Below is a small trained network, with its code and all its weights. Each question gives an input and a class and asks what happens when units are switched off, that is, made to give their printed mean instead of their output.

import numpy as np


def w(rows, s, z=0):
    codes = np.array(rows[::2]) - 128.0
    scale = np.full(codes.shape[1], s)
    scale[-1] = z or s
    return codes * scale


def f(y):
    return y / 2 * (1 + np.tanh(0.7978845608 * (y + 0.044715 * y**3)))


def log_softmax(a):
    a = a - a.max(-1, keepdims=True)
    return a - np.log(np.exp(a).sum(-1, keepdims=True))


def net(x, mask):
    res = np.array(x, float).reshape(1, 6) / 4 @ E
    y = f(res @ A[0][:, :-1].T + A[0][:, -1])
    res = res + np.where(mask, y, B[0][:, -1]) @ B[0][:, :-1]
    return log_softmax(res[-1] @ U[:, :-1].T + U[:, -1])


A, B = {}, {}
E = w([
[205,135,223],'x0',
[139,3,163],'x1',
[128,128,128],'x2',
[204,122,53],'x3',
[128,130,126],'x4',
[127,129,126],'x5',
],0.0061)
A[0] = w([
[128,248,141,130],'N1',
[152,43,127,72],'N2',
[107,128,130,225],'N3',
[80,90,114,53],'N4',
[190,152,177,72],'N5',
[59,76,17,101],'N6',
[76,111,187,135],'N7',
[143,75,147,51],'N8',
[161,81,117,224],'N9',
[114,149,99,64],'N10',
[231,120,120,126],'N11',
[35,133,202,84],'N12',
[95,124,84,42],'N13',
[149,164,170,1],'N14',
[65,128,181,28],'N15',
[93,126,88,44],'N16',
[195,139,211,173],'N17',
[112,56,132,98],'N18',
[86,54,156,184],'N19',
[191,158,198,65],'N20',
[79,106,82,38],'N21',
[130,194,123,67],'N22',
[168,139,165,47],'N23',
[106,138,111,36],'N24',
[240,91,21,71],'N25',
[122,116,131,95],'N26',
[146,32,128,62],'N27',
[202,146,184,76],'N28',
[135,48,134,146],'N29',
[101,95,141,47],'N30',
[146,220,111,83],'N31',
],0.011,0.0035)
B[0] = w([
[222,130,86,226],'N1',
[190,121,116,176],'N2',
[116,158,102,180],'N3',
[122,108,153,126],'N4',
[92,90,135,169],'N5',
[31,80,115,229],'N6',
[149,172,148,171],'N7',
[162,88,123,138],'N8',
[139,161,85,214],'N9',
[146,107,144,121],'N10',
[87,141,147,207],'N11',
[139,196,216,183],'N12',
[121,85,150,125],'N13',
[131,105,158,117],'N14',
[143,158,189,133],'N15',
[124,74,145,124],'N16',
[56,115,98,253],'N17',
[163,112,118,161],'N18',
[159,147,94,210],'N19',
[81,84,132,187],'N20',
[107,71,143,134],'N21',
[181,108,130,144],'N22',
[114,88,142,132],'N23',
[144,94,152,106],'N24',
[137,233,255,238],'N25',
[127,116,133,117],'N26',
[198,114,106,183],'N27',
[85,80,127,188],'N28',
[174,127,95,196],'N29',
[145,120,149,115],'N30',
[193,100,106,181],'N31',
],0.025,0.0041)
U = w([
[114,156,175,160],'0',
[203,44,46,58],'1',
[28,2,94,47],'2',
[90,151,38,251],'3',
],0.0083,0.0031)

Each question gives the input, the list of numbers given to net, and the class t.
The units are the neurons (one row each of A and B). Each row of codes is followed by its name. A weight is (code - 128) times the scale printed after its matrix; where a second scale follows, it is the last column's (A, B and U).
mask holds one flag per neuron, in row order. A switched-off neuron (its flag False) gives its mean, the last column of its row in B, instead of its output. The means were averaged over made-up inputs and are rounded, as every weight is.
A unit's drop is (log p(t) with every unit on - log p(t) with that unit switched off) / (log p(t) with every unit on - log p(t) with every unit switched off).
The circuit of an input: a set's keep is (log p(t) with only the set's units on - log p(t) with every unit switched off) / (log p(t) with every unit on - log p(t) with every unit switched off). Starting from the 12 units with the biggest drops (on a tie, the unit counted first), units are removed one at a time, each time the one whose removal leaves the highest keep (on an exact tie, the one counted first), for as long as the keep stays at least 0.8.
units of the circuit, in order: the units of the circuit, biggest drop first
unit that matters most: the unit with the biggest drop
top k neurons: the k neurons with the biggest drops, biggest first
drop when u is switched off: that unit's drop, to one decimal
input [-7,-5,6,8,-7,5], class 0: unit that matters most -> N25
input [-5,-5,8,0,3,-3], class 1: top 2 neurons -> [N1, N17]
input [-8,-8,6,-3,-5,7], class 1: units of the circuit, in order -> [N1, N31]
input [8,2,0,-6,7,-5], class 2: top 4 neurons -> [N17, N25, N20, N28]
input [-1,-4,-4,1,-1,5], class 1: units of the circuit, in order -> [N25, N17]
input [-6,-3,-3,-5,1,3], class 2: top 3 neurons -> [N25, N6, N21]
input [2,6,2,6,3,5], class 0: top 2 neurons -> [N25, N1]
input [-2,-8,-4,-6,5,-7], class 1: top 2 neurons -> [N1, N25]
input [-7,5,-2,-2,-2,6], class 2: top 2 neurons -> [N6, N1]
input [5,-6,4,1,1,-7], class 1: top 2 neurons -> [N1, N31]
input [6,2,1,7,-7,-7], class 0: top 2 neurons -> [N25, N6]
input [-8,4,7,8,-6,7], class 0: top 2 neurons -> [N25, N17]
input [5,6,1,0,-1,-8], class 1: top 4 neurons -> [N27, N6, N2, N29]
input [-2,6,2,-7,-2,5], class 0: units of the circuit, in order -> [N12]
input [-6,3,-5,-6,0,7], class 0: top 2 neurons -> [N12, N17]
input [-3,-2,-1,-7,0,2], class 0: drop when N12 is switched off -> 0.3
input [-6,-1,-2,6,-4,5], class 0: drop when N7 is switched off -> -0.1
input [7,-6,4,-5,6,-6], class 2: drop when N12 is switched off -> -0.1
